(in the rows, 128 means zero)
Facts:
z_177: Ξ 12; λ z_545,z_885
z_759: Ξ 733; λ z_507,z_224,z_987
z_246: Ξ 733; λ z_965,z_927
z_464: Ξ 733; λ z_507,z_335
z_768: Ξ 12
z_312: Ξ 750; λ z_598,z_952,z_531
z_220: Ξ 733; λ z_507
z_2: Ξ 827
z_455: Ξ 750; λ z_558,z_952
z_965: Ξ 750; λ z_507,z_927
z_224: Ξ 733; λ z_952,z_405
z_329: Ξ 733; λ z_836,z_479
z_132: Ξ 750; λ z_329
z_989: Ξ 12; λ z_507
z_568: Ξ 733; λ z_507
z_344: Ξ 733; λ z_753,z_759,z_30
z_463: Ξ 733
z_269: Ξ 750; λ z_162
z_824: Ξ 12; λ z_40,z_80
z_429: Ξ 733; λ z_143
z_358: Ξ 733; λ z_507,z_143
z_755: Ξ 733
z_606: Ξ 733; λ z_92,z_836,z_927
z_952: Ξ 733; λ z_507
z_102: Ξ 209; λ z_759,z_162
z_291: Ξ 320; λ z_952,z_768
z_507: Ξ 750
z_990: Ξ 733; λ z_405
z_940: Ξ 733; λ z_237
z_244: Ξ 750; λ z_965
z_871: Ξ 733; λ z_507,z_389
z_50: Ξ 750; λ z_987
z_196: Ξ 733; λ z_507,z_653
z_964: Ξ 733; λ z_507
z_206: Ξ 12
z_18: Ξ 120; λ z_335
z_143: Ξ 733; λ z_507
z_373: Ξ 733; λ z_507
z_146: Ξ 750; λ z_139,z_143
z_57: Ξ 120
z_518: Ξ 733; λ z_257
z_537: Ξ 733; λ z_607,z_507
z_257: Ξ 733
z_901: Ξ 733; λ z_246
z_405: Ξ 750; λ z_335
z_967: Ξ 733
z_127: Ξ 733; λ z_545,z_836
z_530: Ξ 750
z_501: Ξ 120; λ z_531
z_262: Ξ 733; λ z_507,z_464,z_405
z_387: Ξ 750; λ z_206
z_511: Ξ 827; λ z_507,z_655,z_206,z_358
z_745: Ξ 733; λ z_507
z_411: Ξ 733; λ z_740
z_803: Ξ 12; λ z_990,z_40,z_740,z_511
z_927: Ξ 320
z_715: Ξ 733; λ z_807,z_965,z_224
z_574: Ξ 320; λ z_836,z_80
z_495: Ξ 12; λ z_507
z_761: Ξ 750; λ z_753,z_215,z_237
z_785: Ξ 733; λ z_530,z_378
z_885: Ξ 733; λ z_952,z_658
z_279: Ξ 120
z_353: Ξ 733; λ z_507,z_562
z_524: Ξ 120; λ z_755,z_759
z_271: Ξ 12; λ z_507,z_464
z_347: Ξ 750; λ z_655
z_479: Ξ 320; λ z_734
z_445: Ξ 733; λ z_508,z_965
z_819: Ξ 750
z_328: Ξ 120; λ z_836,z_215,z_653
z_604: Ξ 750; λ z_753,z_40,z_262,z_740
z_655: Ξ 12; λ z_507
z_625: Ξ 733; λ z_964
z_988: Ξ 12; λ z_655
z_237: Ξ 320; λ z_378,z_715
z_276: Ξ 750; λ z_143
z_728: Ξ 750; λ z_807,z_507,z_755
z_43: Ξ 750; λ z_967,z_335,z_206
z_572: Ξ 320; λ z_507
z_836: Ξ 12; λ z_143
z_82: Ξ 750; λ z_143,z_658
z_703: Ξ 733; λ z_358
z_807: Ξ 750; λ z_927
z_286: Ξ 750; λ z_507,z_927
z_512: Ξ 733; λ z_826
z_971: Ξ 733
z_833: Ξ 733; λ z_507,z_952
z_500: Ξ 733; λ z_761
z_508: Ξ 733
z_527: Ξ 827; λ z_653
z_987: Ξ 733; λ z_965,z_405
z_531: Ξ 733; λ z_507,z_658
z_830: Ξ 320
z_89: Ξ 750; λ z_759,z_495
z_215: Ξ 733; λ z_114,z_952
z_826: Ξ 12; λ z_507
z_77: Ξ 12; λ z_658,z_988
z_630: Ξ 750; λ z_927
z_558: Ξ 733; λ z_927
z_907: Ξ 12; λ z_759
z_30: Ξ 733
z_80: Ξ 12; λ z_952
z_906: Ξ 733; λ z_598,z_411
z_867: Ξ 120; λ z_405
z_162: Ξ 12
z_800: Ξ 209
z_562: Ξ 750; λ z_952,z_715
z_92: Ξ 733; λ z_836,z_507,z_241,z_988
z_598: Ξ 320; λ z_335,z_653
z_701: Ξ 827; λ z_507,z_495,z_777
z_198: Ξ 733; λ z_399
z_335: Ξ 733; λ z_507,z_952
z_874: Ξ 733; λ z_568,z_658,z_734,z_279
z_607: Ξ 733; λ z_139
z_389: Ξ 120; λ z_833,z_745
z_545: Ξ 750; λ z_507,z_147,z_653,z_405
z_658: Ξ 733; λ z_507
z_777: Ξ 209
z_972: Ξ 209; λ z_728,z_147
z_653: Ξ 733
z_60: Ξ 733; λ z_607,z_373
z_40: Ξ 733
z_734: Ξ 209; λ z_745
z_753: Ξ 733
z_147: Ξ 733
z_6: Ξ 750; λ z_102
z_498: Ξ 12; λ z_562
z_241: Ξ 733
z_114: Ξ 320
z_399: Ξ 733
z_602: Ξ 733
z_378: Ξ 320; λ z_952
z_740: Ξ 750
z_139: Ξ 827; λ z_653
z_186: Ξ 320; λ z_988
z_113: Ξ 733; λ z_335
z_864: Ξ 12
z_303: Ξ 733; λ z_607,z_971,z_463,z_443
z_91: Ξ 733; λ z_952
z_430: Ξ 750; λ z_507,z_237
z_735: Ξ 733; λ z_653
z_443: Ξ 320

Known rows:
z_57: [150 145  95 156 146 144 153  96  90 135  94 120 159  41  72 146  90 156
 129 116  93 130  95 149  80 141 205 130 159 121 168 111 178  78  99 167
 118]
z_246: [112  84 106 103 109 159 159  81 159 142 161 129  34 166 147  84 101 117
 141 140 133 187 131 158 143  72 102 133 125 100 138 197  74 115 153  91
 137]
z_206: [112 136 127 147 134 131 100 129 129 141 104 113 170  95 128 113 171 106
 125 132 100 101 148 102 138 108 165 128 153 129 133 118 143 112 128 156
  74]
z_987: [126 119 120  80 136 109 180 100  99 176 156  97  60 180 179 134  86 133
 123 135 130 177 152 152 141 129 132 137 103 124  97 138  70 176 154  89
 116]
z_972: [ 92 125 134 129 142 105 120 164 129 145 128 101 135 123 153 131 156 107
 101 148 117 103 150 113 156 104 137 137 153 131 103 155 122 120 159 119
  94]
z_952: [177 152 138 137  89 107 129 150 126 115 153 130  87 193  98 115  88 137
 157 142 146 105  91 100 183 155  23 106  89 153  94 155 139 117 184  72
 173]
z_18: [185 146  75 107 156 149 154 109  72 151  99 129 134  69 109 137  82 164
 128 128  95 112  80 153  89 180 233 147 139 132 167 125 179 108 135 199
 104]
z_373: [163 123 145 110 116 101 126 141 142  92 141 128  82 163 119 132  71 112
 123 135 156 166 139  82 191 138  54 146 105 162 120 122 117 117 135  88
 182]
z_598: [157 129 138  70 181 138 188 111 111  62 136 198 177 101 222 135 178 112
 109 123 172  99  86 160  99 181 196  85 114 126 101 173 119 118 146 173
 212]
z_524: [132 154 109 136 158 114 160  96  74 146 107 108 151  40  70 182  77 176
 127 138 104 135 113 181  56 150 203 138 153 121 166 102 177 103  96 140
 111]
z_500: [121 120 123 139 116 127 159 130 144 138 137 119  96 172 150 125  97 123
 107  94 134 170 128 123 149 116 103 114 129 127  95 134  88 154 148  96
 149]
z_759: [125 138 156 104 131  71 158 121 107 133 150  96  85 162 133 168  66 131
 120 139 145 176 163 128 149 136  79 139 104 146  98 104  95 158 129  56
 151]
z_625: [127 118 122 137 114 129 156 129 143 136 137 120  94 172 147 121  96 121
 111  93 134 169 128 120 155 119 103 114 126 131  98 133  89 150 148  96
 154]
z_6: [101 141 143 132 145 137  90 117 111 132 114 131 186  79 112 139 182 137
 160 151 116  91 147 164  68 131 161 144 123 112 167  93 163 141  82 166
  67]
z_833: [163 145 136 138  92 115 138 144 127 122 149 128  89 189 111 116  92 134
 145 129 144 119  99 107 176 143  42 107 101 147  97 150 125 126 178  76
 165]
z_988: [ 95 129 140 131 139 115  95 144 122 146 117 112 153 100 122 143 161 132
 118 154 118  98 154 133 117 115 151 137 151 126 136 121 148 130 122 141
  77]
z_399: [132 122 115 158 111 142 159 119 152 132 125 115 111 164 148 107 103 105
 110  73 118 174 127  96 170 111 111 106 132 130  92 123  83 133 145 103
 154]
z_60: [124 121 128 137 116 126 155 131 143 133 140 123  95 170 150 125  97 121
 107  94 137 170 128 121 152 117 104 115 127 132 100 134  91 152 150  96
 155]
z_701: [160 169 111 159  89 127  79 152 120 165  89 110 107  86  54 156  43 132
 112 143  85 136 125 118  96 116 145 209 128 162 226 109 206 125 128 128
  71]
z_745: [162 123 147 110 119  97 126 142 138  91 143 130  81 163 117 134  72 115
 122 138 155 164 139  86 186 139  54 148 105 162 121 120 118 120 133  84
 182]
z_867: [159 148  89  99 166 121 164  96  55 166 111 110 131  61 102 165  76 178
 131 145  98 124 103 179  68 174 228 151 136 125 159 114 171 121 115 170
  94]

Rows:
No name comes twice in this set of rows, the named rows included.
[118 111 120 120 117 133 163 111 138 144 145 116  77 172 152 117  94 123
 120 110 132 177 134 135 148 107 108 120 124 121 106 146  84 146 152  91
 142] | z_445
[112  97 127  81 156 123 167 111 122 101 158 164 173 105 151 144 177 163
 123 138 160  97 108 146  87 162 164  63 138  96  90 145 102  81  81 146
 224] | z_574
[162 126 128  88 129 104 147 129 115 134 145 112  77 180 156 133  74 120
 120 131 139 164 140  97 181 156  99 148  98 154 102 120  96 151 148 103
 152] | z_262
[161 112 154  54 162  85 146 109 105  58 157 163 164  88 128 150 148 134
 145 182 172  99 128 103 130 184 120 101 107 133 111 130 127  45  67 131
 247] | z_572
[116 120 134 145 122 130 157 142 156 117 136 135  94 169 159 135 100 121
  93  85 150 173 121 136 141 113 105 117 133 133 104 141  98 167 161  97
 160] | z_607
[133 139 115 160  93 132 153 144 132 155 148 121  99 200 124 114 111 150
 132  98 129 116  89 134 148 131  74  80 118 123  76 153 109 149 184  82
 151] | z_885
[100 101 116 107 128 183  85  76 140 124 128 154 126  72 105  82 194 122
 191 190 120 104 136 184  69  83 155 162 123  84 217 166 156  89  93 174
  60] | z_807
[140  78 122 111 110 121 103 186 163 116 153 133  70 190 109 137  80 157
  92 116 164 158 130  82 179 145  68 140 136 145 113 118 107 136 118 119
 196] | z_358
[151 120 138 123 113 105 129 148 142 108 142 126  85 172 119 131  77 128
 116 122 155 160 131  94 179 135  62 133 114 150 108 125 112 128 139  90
 178] | z_531
[130 137 152 113 143 124  71 117 112 102 118 140 171  72  92 134 171 127
 173 179 127  90 150 140  93 137 130 168 112 127 186  98 177 113  73 163
  84] | z_728
[127 142 148 154 132 139 166 147 162  79 124 166  99 159 189 137 101  92
  83  75 168 176 106 161 132 110 105 120 125 146 118 165 111 183 195  97
 163] | z_735
[100 147 147 138 142 134  92 115 112 131 112 134 191  79 110 141 188 137
 161 148 119  88 143 167  63 128 157 141 126 109 163  96 164 143  87 162
  68] | z_761
[117 105 121 134 117 135 150 147 159 133 143 130  85 179 152 131  98 137
  95  91 146 169 123 130 143 119 106 117 138 126 101 139  91 162 149 105
 161] | z_127
[153 136 156 130 129 113 141 149 155  65 131 158  87 155 156 139  80  97
 103 111 173 171 121 122 165 126  73 144 110 163 129 150 124 153 171  91
 179] | z_196

The same elements again, as new rows of numbers:
Known rows:
z_6: [205 150 120 126 141 151 141 135 166 102 128 127 143 141 111  95  99 133
 126 150 156 110 120  82 108 160 121 170]
z_132: [209 146 137 121 127 148 149 122 151 106 112 105 129 123 119 120 100 129
 129 150 144 102 119  92 105 132  99 142]
z_989: [209 150 134 125 134 135 162 100 157 117 115  92 124 147 101 147  83 130
 133 126 161  98 132  99 113 164 117 131]
z_511: [157 132 159 134 106 162 128 167 195 139 100 138 152 133 162  94  76 156
 118 195 127 112 133  64 143  68  90 152]
z_358: [174 145 130 165  89 127 161 102 184 129 118 137 121 158  93 141 106 122
 126 123 183  98 129  92 154 123  95 115]
z_545: [211 145 128 136 124 154 143 118 159 114 132  97 133 131 115 115  92 130
 143 157 142 109 117  87 109 144  99 142]
z_785: [177 149 130 152  98 142 157  83 210 115 110 150 118 159  98 144 119 114
 133 140 178 108 141  96 137 125 104 113]
z_501: [153 141 177 174  92 129 135 105 229 161  66 142 147 167 161 134  39 138
  91 191 157 143 161  49 202  90 135 121]
z_498: [207 160 131 127 135 141 164  88 163 112 103  94 130 147 108 141  90 125
 129 139 162  99 129  98 110 172 116 131]
z_874: [171 138 139 149 104 142 152  90 191 114 116 148 109 158 106 151 109 119
 127 120 178  96 144  89 150 119 107 118]
z_537: [176 138 126 170  98 147 154  77 186 128 128 146 109 155 106 144  98 115
 141 130 169 106 134  86 153 123 104 113]
z_735: [181 141 120 181  98 147 157  69 184 128 133 151 114 146 105 140  97 111
 144 135 172 116 127  86 152 122 103 107]
z_411: [185 140 119 173 120 131 176  87 212 116 112 153 155 152 103 153  96 115
 128 122 188  99 111  76 135 117  71 118]
z_389: [154 141 177 175  87 129 133 109 230 165  68 138 148 167 159 132  42 138
  94 195 159 145 160  49 200  91 131 121]
z_562: [202 156 130 127 116 146 144 125 159 113 106  96 141 134 111 110 105 134
 131 166 154 100 116  93 102 149  96 140]
z_30: [181 152 114 177 105 127 169  94 210 124 110 151 154 159  94 133 104 117
 125 133 197 104 112  83 140 131  85 121]
z_279: [157 149 173 187  85 116 145 117 221 169  62 140 156 161 156 122  37 138
  83 193 163 154 146  50 198  85 127 121]
z_864: [221 165 119 133 159 129 179  83 155 104  97 121 136 128 108 133  83 117
 113 132 160 127 112  99 101 157 122 133]
z_971: [190 150 101 197 104 131 168  67 170 135 127 161 123 134 104 122  93 108
 129 136 175 133 105  83 151 119 102 109]
z_800: [200 178 139 128 174 146 182  92 168 134  66 116 155 139 142 121  23 149
 103 174 131 137 125  87 125 132 148 142]
z_57: [166 150 161 183 111 126 150  92 226 153  53 169 158 148 167 121  44 124
  75 196 154 168 143  45 188  84 139 122]

Rows:
No name comes twice in this set of rows, the named rows included.
[163 143 136 175  94 166 132 142 188 156 114 133 153 122 155  76  64 148
 133 221 117 142 115  63 142  70  94 136] | z_139
[214 164 131 128 118 137 155 123 170 110 105  99 145 124 104 104 107 133
 128 169 148 123 111 103  94 138  93 136] | z_530
[151 135 157 130 106 172 122 161 200 137 100 138 141 138 161  94  80 154
 124 207 126 117 142  65 140  73  99 146] | z_701
[221 152 122 149 136 129 172 134 175 111 112  98 181 123 107 114  84 132
 129 147 158 102  87  79  91 132  66 144] | z_740
[189 165 135 128 167 149 163 116 178 142  93 112 157 171 128 110  21 159
 117 170 144 117 138  77 141 157 167 166] | z_102
[187 150 118 183 105 115 183 100 206 128 109 143 163 153  90 141  96 121
 126 127 196 102 101  81 138 116  64 116] | z_40
[206 154 124 130 141 139 162  99 165 111 113 100 132 153 101 137  82 128
 133 131 165  97 131  92 113 176 123 143] | z_907
[198 150 132 117 128 160 140 117 157 107 104 100 135 133 125 117 108 130
 128 164 151  89 124  90 104 152  97 137] | z_455
[183 155 112 184 100 119 179  90 213 130 106 144 163 158  87 135 101 119
 127 140 197 106 107  83 135 126  70 117] | z_753
[164 138 140 159 105 174 126 136 195 146 113 138 145 124 164  84  67 148
 134 218 117 137 127  59 138  72  95 138] | z_527
[212 171 124 164  90 104 167 156 142 141 118  76 160 126  82  82  93 146
 121 162 167 120  84  98 114 139  79 142] | z_507

